Below are the code and all the weights of a small trained network. Each question names an input and a target symbol and asks about switching units off, where a switched-off unit gives its printed mean instead of its output.

import numpy as np


def w(rows, s, z=0):
    codes = np.array(rows[::2]) - 128.0
    scale = np.full(codes.shape[1], s)
    scale[-1] = z or s
    return codes * scale


def f(y):
    return np.maximum(y, 0)


def softmax(a):
    e = np.exp(a - a.max(-1, keepdims=True))
    return e / e.sum(-1, keepdims=True)


def log_softmax(a):
    a = a - a.max(-1, keepdims=True)
    return a - np.log(np.exp(a).sum(-1, keepdims=True))


def net(x, mask):
    ids = ['αβεζηθλμξπστφψω'.index(c) for c in x.split()]
    T = len(ids)
    res = E[ids] + P[:T]
    u = 0
    for l in range(3):
        r = res
        for j in range(3):
            rows = slice(2 * j, 2 * j + 2)
            q, k, v = (r @ M[l][rows].T for M in (Q, K, V))
            z = softmax(np.where(np.tri(T) > 0, q @ k.T / 2**0.5, -1e9)) @ v
            o = O[l][rows]
            res = res + np.where(mask[u + j], z, o[:, -1]) @ o[:, :-1]
        u += 3
        y = f(res @ A[l][:, :-1].T + A[l][:, -1])
        res = res + np.where(mask[u : u + 4], y, B[l][:, -1]) @ B[l][:, :-1]
        u += 4
    return log_softmax(res[-1] @ U[:, :-1].T + U[:, -1])


Q, K, V, O, A, B = {}, {}, {}, {}, {}, {}
E = w([
[110,252,181,233],'α',
[101,121,143,116],'β',
[101,82,135,95],'ε',
[107,93,148,98],'ζ',
[96,149,194,147],'η',
[210,106,133,99],'θ',
[114,107,140,111],'λ',
[125,116,154,119],'μ',
[114,135,134,140],'ξ',
[53,88,73,96],'π',
[141,137,135,139],'σ',
[151,150,191,94],'τ',
[129,30,100,140],'φ',
[194,64,84,139],'ψ',
[92,192,6,57],'ω',
],0.02)
P = w([
[51,92,126,85],'0',
[153,93,149,172],'1',
[62,157,65,58],'2',
[223,70,93,121],'3',
[87,189,2,35],'4',
[251,69,60,92],'5',
],0.0092)
Q[0] = w([
[158,98,171,177],'0.h0',
[137,129,83,198],'0.h0',
[154,124,141,161],'0.h1',
[129,151,104,129],'0.h1',
[252,81,191,126],'0.h2',
[151,94,15,71],'0.h2',
],0.012)
K[0] = w([
[98,155,254,160],'0.h0',
[87,87,218,123],'0.h0',
[96,105,84,185],'0.h1',
[32,145,201,152],'0.h1',
[191,54,53,172],'0.h2',
[161,119,50,37],'0.h2',
],0.0097)
V[0] = w([
[113,126,74,131],'0.h0',
[135,140,155,114],'0.h0',
[131,170,142,87],'0.h1',
[137,110,175,157],'0.h1',
[141,110,115,143],'0.h2',
[169,168,3,137],'0.h2',
],0.012)
O[0] = w([
[2,238,164,151,167],'0.h0',
[181,199,131,136,123],'0.h0',
[131,234,114,153,152],'0.h1',
[72,185,149,200,112],'0.h1',
[108,71,125,142,161],'0.h2',
[193,152,178,223,251],'0.h2',
],0.0061,0.0027)
A[0] = w([
[231,110,208,232,8],'0.n0',
[110,197,199,102,4],'0.n1',
[74,119,157,231,164],'0.n2',
[157,172,255,136,87],'0.n3',
],0.01,0.0037)
B[0] = w([
[53,94,180,97,253],'0.n0',
[123,115,144,76,161],'0.n1',
[134,123,57,2,156],'0.n2',
[181,30,15,134,177],'0.n3',
],0.0089,0.0059)
Q[1] = w([
[104,169,157,166],'1.h0',
[132,112,83,127],'1.h0',
[248,169,131,124],'1.h1',
[145,157,131,202],'1.h1',
[154,60,132,216],'1.h2',
[230,108,93,61],'1.h2',
],0.013)
K[1] = w([
[106,102,130,79],'1.h0',
[149,171,116,88],'1.h0',
[158,137,85,105],'1.h1',
[83,88,78,111],'1.h1',
[157,56,171,91],'1.h2',
[125,148,59,254],'1.h2',
],0.011)
V[1] = w([
[195,56,229,55],'1.h0',
[125,127,108,118],'1.h0',
[200,114,128,49],'1.h1',
[91,126,155,129],'1.h1',
[144,198,254,118],'1.h2',
[107,89,190,99],'1.h2',
],0.0085)
O[1] = w([
[138,115,8,84,250],'1.h0',
[142,139,135,141,152],'1.h0',
[192,193,58,217,254],'1.h1',
[104,154,136,126,129],'1.h1',
[138,65,132,2,6],'1.h2',
[89,107,63,103,190],'1.h2',
],0.008,0.0058)
A[1] = w([
[255,124,230,144,181],'1.n0',
[109,68,205,92,198],'1.n1',
[222,76,115,186,50],'1.n2',
[69,229,142,146,4],'1.n3',
],0.0084,0.0025)
B[1] = w([
[124,122,28,108,178],'1.n0',
[213,190,228,175,153],'1.n1',
[2,211,113,153,254],'1.n2',
[143,98,237,133,175],'1.n3',
],0.0074,0.0063)
Q[2] = w([
[207,40,120,205],'2.h0',
[249,62,23,213],'2.h0',
[151,98,183,108],'2.h1',
[71,163,162,47],'2.h1',
[91,170,163,233],'2.h2',
[142,146,63,81],'2.h2',
],0.011)
K[2] = w([
[207,23,82,142],'2.h0',
[178,57,116,218],'2.h0',
[137,6,139,130],'2.h1',
[132,123,129,78],'2.h1',
[108,208,153,195],'2.h2',
[173,156,123,151],'2.h2',
],0.011)
V[2] = w([
[106,118,149,204],'2.h0',
[2,226,117,18],'2.h0',
[74,189,192,97],'2.h1',
[153,62,157,66],'2.h1',
[166,161,64,137],'2.h2',
[72,28,92,160],'2.h2',
],0.0065)
O[2] = w([
[138,83,67,230,132],'2.h0',
[80,254,122,151,224],'2.h0',
[115,197,129,108,78],'2.h1',
[158,192,92,190,4],'2.h1',
[189,154,172,143,254],'2.h2',
[60,99,150,156,158],'2.h2',
],0.0078,0.0045)
A[2] = w([
[108,161,148,225,150],'2.n0',
[123,223,205,78,69],'2.n1',
[2,148,154,189,251],'2.n2',
[83,123,108,144,19],'2.n3',
],0.0088,0.0025)
B[2] = w([
[241,164,159,117,181],'2.n0',
[86,1,181,130,213],'2.n1',
[117,170,149,161,255],'2.n2',
[201,70,142,165,165],'2.n3',
],0.0094,0.0089)
U = w([
[103,135,138,161,80],'α',
[96,1,117,152,114],'β',
[98,136,134,147,160],'ε',
[179,188,15,136,218],'ζ',
[127,146,135,147,84],'η',
[111,67,94,40,161],'θ',
[89,140,117,141,53],'λ',
[67,101,144,122,169],'μ',
[152,89,190,123,202],'ξ',
[140,187,159,191,130],'π',
[92,159,114,164,58],'σ',
[170,131,98,247,1],'τ',
[250,129,194,143,157],'φ',
[60,164,83,156,36],'ψ',
[79,186,69,194,52],'ω',
],0.0095,0.0065)

Each question gives the input, a string of symbols that net reads in full, and the target symbol t.
The units are the heads (2 rows each of Q, K, V and O) and the neurons (one row each of A and B). Each row of codes is followed by its name. A weight is (code - 128) times the scale printed after its matrix; where a second scale follows, it is the last column's (O, A, B and U).
mask holds one flag per unit, layer by layer, with each layer's heads first. A switched-off unit (its flag False) gives its mean, the last column of its rows in O or B, instead of its output. The means were averaged over made-up inputs and are rounded, as every weight is.
A unit's drop is (log p(t) with every unit on - log p(t) with that unit switched off) / (log p(t) with every unit on - log p(t) with every unit switched off).
The circuit of an input: a set's keep is (log p(t) with only the set's units on - log p(t) with every unit switched off) / (log p(t) with every unit on - log p(t) with every unit switched off). Starting from the 12 units with the biggest drops (on a tie, the unit counted first), units are removed one at a time, each time the one whose removal leaves the highest keep (on an exact tie, the one counted first), for as long as the keep stays at least 0.8.
units of the circuit, in order: the units of the circuit, biggest drop first
unit that matters most: the unit with the biggest drop
top k neurons: the k neurons with the biggest drops, biggest first
input τ φ θ ε ζ, target ζ: unit that matters most : 1.n2
input τ σ ψ λ, target β: units of the circuit, in order : [0.h2 2.h0]
input α ψ θ α, target ζ: top 4 neurons : [0.n3 0.n2 2.n1 0.n1]
input λ λ ξ η τ φ, target τ: units of the circuit, in order : [1.n2 1.h2 2.h0 2.n0]
input ζ ζ θ τ ε, target ζ: top 3 neurons : [1.n2 0.n0 2.n1]
input ψ τ φ τ, target τ: top 2 neurons : [1.n2 0.n3]
input ζ τ θ, target ζ: top 2 neurons : [0.n0 2.n1]
input ω ψ η λ, target β: top 2 neurons : [1.n2 0.n0]
input η τ τ η, target ζ: top 2 neurons : [0.n0 1.n2]
input θ φ τ θ, target τ: units of the circuit, in order : [1.h2 1.n2 2.h0]
input τ θ τ ζ, target ζ: top 2 neurons : [0.n0 2.n1]
input ε τ τ π, target ζ: units of the circuit, in order : [2.n1 0.n0]
input θ ψ τ τ, target β: units of the circuit, in order : [2.h0 0.n3]
input ε τ β ω τ, target ξ: units of the circuit, in order : [0.h0 2.n1 1.h2 1.n3]
input τ τ λ λ, target ζ: unit that matters most : 0.h2
input α τ μ, target φ: top 2 neurons : [0.n3 0.n2]
input ω λ ψ φ η, target μ: top 2 neurons : [2.n1 0.n1]
input φ θ ψ ξ, target β: units of the circuit, in order : [2.h0 0.h1]
input θ η ψ τ, target β: units of the circuit, in order : [0.n3 2.h0]
input μ η ε ω λ, target ξ: unit that matters most : 2.n1
input μ ε ψ, target τ: units of the circuit, in order : [1.h2 0.h2]
